Below are the code and all the weights of a small trained network. Each question names an input and a class and asks about switching units off, where a switched-off unit gives its printed mean instead of its output.

import numpy as np


def w(rows, s, z=0):
    codes = np.array(rows[::2]) - 128.0
    scale = np.full(codes.shape[1], s)
    scale[-1] = z or s
    return codes * scale


def f(y):
    return np.maximum(y, 0)


def log_softmax(a):
    a = a - a.max(-1, keepdims=True)
    return a - np.log(np.exp(a).sum(-1, keepdims=True))


def net(x, mask):
    res = np.array(x, float).reshape(1, 6) / 4 @ E
    y = f(res @ A[0][:, :-1].T + A[0][:, -1])
    res = res + np.where(mask, y, B[0][:, -1]) @ B[0][:, :-1]
    return log_softmax(res[-1] @ U[:, :-1].T + U[:, -1])


A, B = {}, {}
E = w([
[61,108,85,186,253,161,167,73],'x0',
[61,127,2,77,105,95,48,121],'x1',
[31,212,181,46,136,174,158,111],'x2',
[151,73,102,91,58,189,186,27],'x3',
[96,147,120,197,62,237,80,146],'x4',
[204,229,116,139,161,111,78,23],'x5',
],0.0091)
A[0] = w([
[150,158,229,209,139,142,158,164,28],'N0',
[119,223,155,66,151,172,109,64,101],'N1',
[137,84,161,31,161,2,171,100,128],'N2',
[103,71,168,153,120,130,195,178,46],'N3',
[95,143,116,182,60,212,75,131,131],'N4',
[163,39,118,192,112,82,98,144,26],'N5',
[88,163,143,122,115,201,101,136,120],'N6',
[45,212,156,31,136,141,142,98,61],'N7',
[113,109,50,81,105,141,103,107,49],'N8',
[93,124,73,195,238,171,201,126,117],'N9',
[182,137,209,169,158,151,224,142,6],'N10',
[90,66,104,115,131,152,195,202,78],'N11',
[119,153,117,201,69,222,105,157,57],'N12',
[72,99,126,167,162,132,137,112,4],'N13',
[141,181,86,187,232,151,112,34,100],'N14',
[78,124,154,240,107,203,55,108,152],'N15',
[185,170,176,147,154,154,142,113,71],'N16',
[165,137,169,71,33,132,93,191,63],'N17',
[179,92,199,140,105,181,206,67,90],'N18',
[53,163,19,100,125,97,111,156,60],'N19',
[230,117,73,232,145,106,71,122,73],'N20',
[106,163,160,151,223,81,47,242,119],'N21',
[61,84,95,174,183,155,174,73,70],'N22',
[132,179,125,185,175,90,90,228,113],'N23',
[47,127,161,87,115,141,171,158,103],'N24',
[159,121,234,158,182,124,148,152,56],'N25',
[138,172,149,140,184,122,101,207,44],'N26',
[182,55,125,64,81,198,204,45,161],'N27',
[91,79,162,105,83,117,140,189,63],'N28',
[91,134,46,90,134,86,59,130,12],'N29',
[167,74,70,196,133,94,120,167,13],'N30',
[78,102,141,149,157,144,158,155,58],'N31',
[55,213,170,69,120,165,169,123,45],'N32',
[177,225,142,108,147,150,90,51,56],'N33',
[206,234,121,120,59,102,108,114,99],'N34',
[86,156,66,103,143,85,48,178,106],'N35',
[156,127,160,99,61,129,94,161,59],'N36',
[224,15,65,162,111,143,140,110,116],'N37',
[90,67,158,84,92,121,130,184,55],'N38',
[105,87,118,77,241,48,193,85,119],'N39',
[53,51,148,163,149,119,142,120,84],'N40',
[141,160,211,187,156,116,144,169,112],'N41',
[178,114,190,35,78,68,97,149,99],'N42',
[96,125,116,187,147,202,101,127,83],'N43',
[112,97,44,91,73,132,151,56,122],'N44',
[75,212,157,59,125,154,206,136,52],'N45',
[72,77,112,133,117,122,165,147,81],'N46',
],0.0094,0.0036)
B[0] = w([
[112,51,95,89,82,138,97,91,208],'N0',
[129,131,155,184,175,95,99,147,214],'N1',
[182,88,64,114,224,159,185,148,236],'N2',
[87,124,102,149,149,76,124,81,191],'N3',
[162,96,98,111,197,129,170,111,220],'N4',
[141,109,167,169,147,124,100,184,200],'N5',
[159,89,121,124,182,126,150,165,190],'N6',
[162,83,185,181,149,137,78,176,230],'N7',
[105,77,109,119,96,151,96,93,187],'N8',
[190,189,112,109,1,137,150,185,246],'N9',
[122,47,84,126,99,129,87,109,211],'N10',
[76,192,110,178,165,64,142,61,216],'N11',
[142,112,94,121,189,130,176,122,208],'N12',
[146,146,113,151,81,130,127,131,168],'N13',
[100,185,96,158,56,71,148,137,238],'N14',
[199,125,74,113,199,152,199,120,226],'N15',
[87,73,90,152,108,101,124,59,186],'N16',
[175,184,101,131,48,143,170,180,223],'N17',
[72,93,121,96,89,159,81,66,221],'N18',
[127,65,122,129,73,142,105,94,221],'N19',
[134,122,178,171,181,102,79,167,235],'N20',
[73,195,173,76,148,179,122,112,250],'N21',
[142,175,154,138,28,149,144,184,221],'N22',
[82,177,193,63,167,163,128,121,218],'N23',
[133,126,156,172,164,79,81,160,207],'N24',
[118,85,96,113,85,140,113,108,202],'N25',
[98,171,147,92,134,158,118,126,185],'N26',
[59,196,186,70,163,187,123,111,249],'N27',
[73,166,107,188,141,80,155,91,197],'N28',
[104,28,85,112,76,130,102,81,202],'N29',
[158,105,188,156,143,119,86,182,196],'N30',
[130,148,107,136,112,99,104,119,179],'N31',
[162,109,157,160,136,130,63,202,220],'N32',
[56,158,97,172,167,67,119,112,217],'N33',
[110,186,71,169,82,85,179,120,223],'N34',
[111,56,105,86,90,160,115,57,218],'N35',
[181,164,114,137,81,134,142,157,188],'N36',
[133,126,212,140,175,118,60,188,244],'N37',
[95,151,102,154,140,68,136,105,199],'N38',
[208,126,69,103,174,155,178,143,241],'N39',
[96,162,116,165,92,86,142,160,196],'N40',
[85,60,115,90,87,157,109,67,202],'N41',
[158,162,90,133,77,148,173,171,220],'N42',
[184,122,99,119,152,154,153,137,189],'N43',
[58,140,162,64,130,158,104,95,217],'N44',
[173,89,186,155,147,134,77,190,215],'N45',
[102,145,110,144,128,100,117,117,188],'N46',
],0.009,0.011)
U = w([
[107,31,95,108,64,164,78,71,69],'0',
[179,120,217,205,177,112,60,200,42],'1',
[185,225,98,145,19,141,194,179,114],'2',
[74,207,89,203,165,2,143,87,147],'3',
[74,204,197,44,162,238,123,100,254],'4',
[228,104,61,115,233,174,232,132,148],'5',
[159,163,169,141,150,122,150,102,230],'6',
],0.0091,0.0029)

Each question gives the input, the list of numbers given to net, and the class t.
The units are the neurons (one row each of A and B). Each row of codes is followed by its name. A weight is (code - 128) times the scale printed after its matrix; where a second scale follows, it is the last column's (A, B and U).
mask holds one flag per neuron, in row order. A switched-off neuron (its flag False) gives its mean, the last column of its row in B, instead of its output. The means were averaged over made-up inputs and are rounded, as every weight is.
A unit's drop is (log p(t) with every unit on - log p(t) with that unit switched off) / (log p(t) with every unit on - log p(t) with every unit switched off).
The circuit of an input: a set's keep is (log p(t) with only the set's units on - log p(t) with every unit switched off) / (log p(t) with every unit on - log p(t) with every unit switched off). Starting from the 12 units with the biggest drops (on a tie, the unit counted first), units are removed one at a time, each time the one whose removal leaves the highest keep (on an exact tie, the one counted first), for as long as the keep stays at least 0.8.
units of the circuit, in order: the units of the circuit, biggest drop first
top k neurons: the k neurons with the biggest drops, biggest first
drop when u is switched off: that unit's drop, to one decimal
input [-4,-5,5,-6,-8,2], class 5: units of the circuit, in order : [N2]
input [8,-1,4,-2,-5,7], class 2: top 2 neurons : [N9 N14]
input [8,-5,5,1,3,7], class 2: top 3 neurons : [N9 N14 N22]
input [-8,5,0,5,8,-4], class 2: top 2 neurons : [N17 N2]
input [-5,-1,7,4,8,-1], class 5: top 3 neurons : [N4 N12 N15]
input [-4,-6,4,2,6,7], class 3: top 2 neurons : [N33 N34]
input [-2,-5,-5,0,6,2], class 5: top 3 neurons : [N15 N12 N4]
input [-6,-2,-7,4,8,-7], class 5: top 3 neurons : [N12 N4 N15]
input [7,-3,-4,5,7,-6], class 2: top 2 neurons : [N9 N22]
input [-5,3,4,-5,-2,3], class 2: top 2 neurons : [N27 N34]
input [-8,-7,8,-3,-2,-2], class 1: top 4 neurons : [N45 N32 N7 N24]
input [-4,-5,-1,-4,5,0], class 0: top 2 neurons : [N0 N41]
input [-8,-3,-1,-8,-6,-1], class 2: top 3 neurons : [N42 N17 N27]
input [-1,6,0,0,-8,1], class 5: units of the circuit, in order : [N2]
input [3,-3,5,5,-2,-2], class 1: top 4 neurons : [N45 N21 N32 N7]
input [2,-6,-4,7,3,-5], class 4: drop when N27 is switched off : 1.7
input [4,-4,4,-1,1,-1], class 0: drop when N17 is switched off : 0.3
input [-5,6,3,7,6,1], class 4: drop when N44 is switched off : 1.2
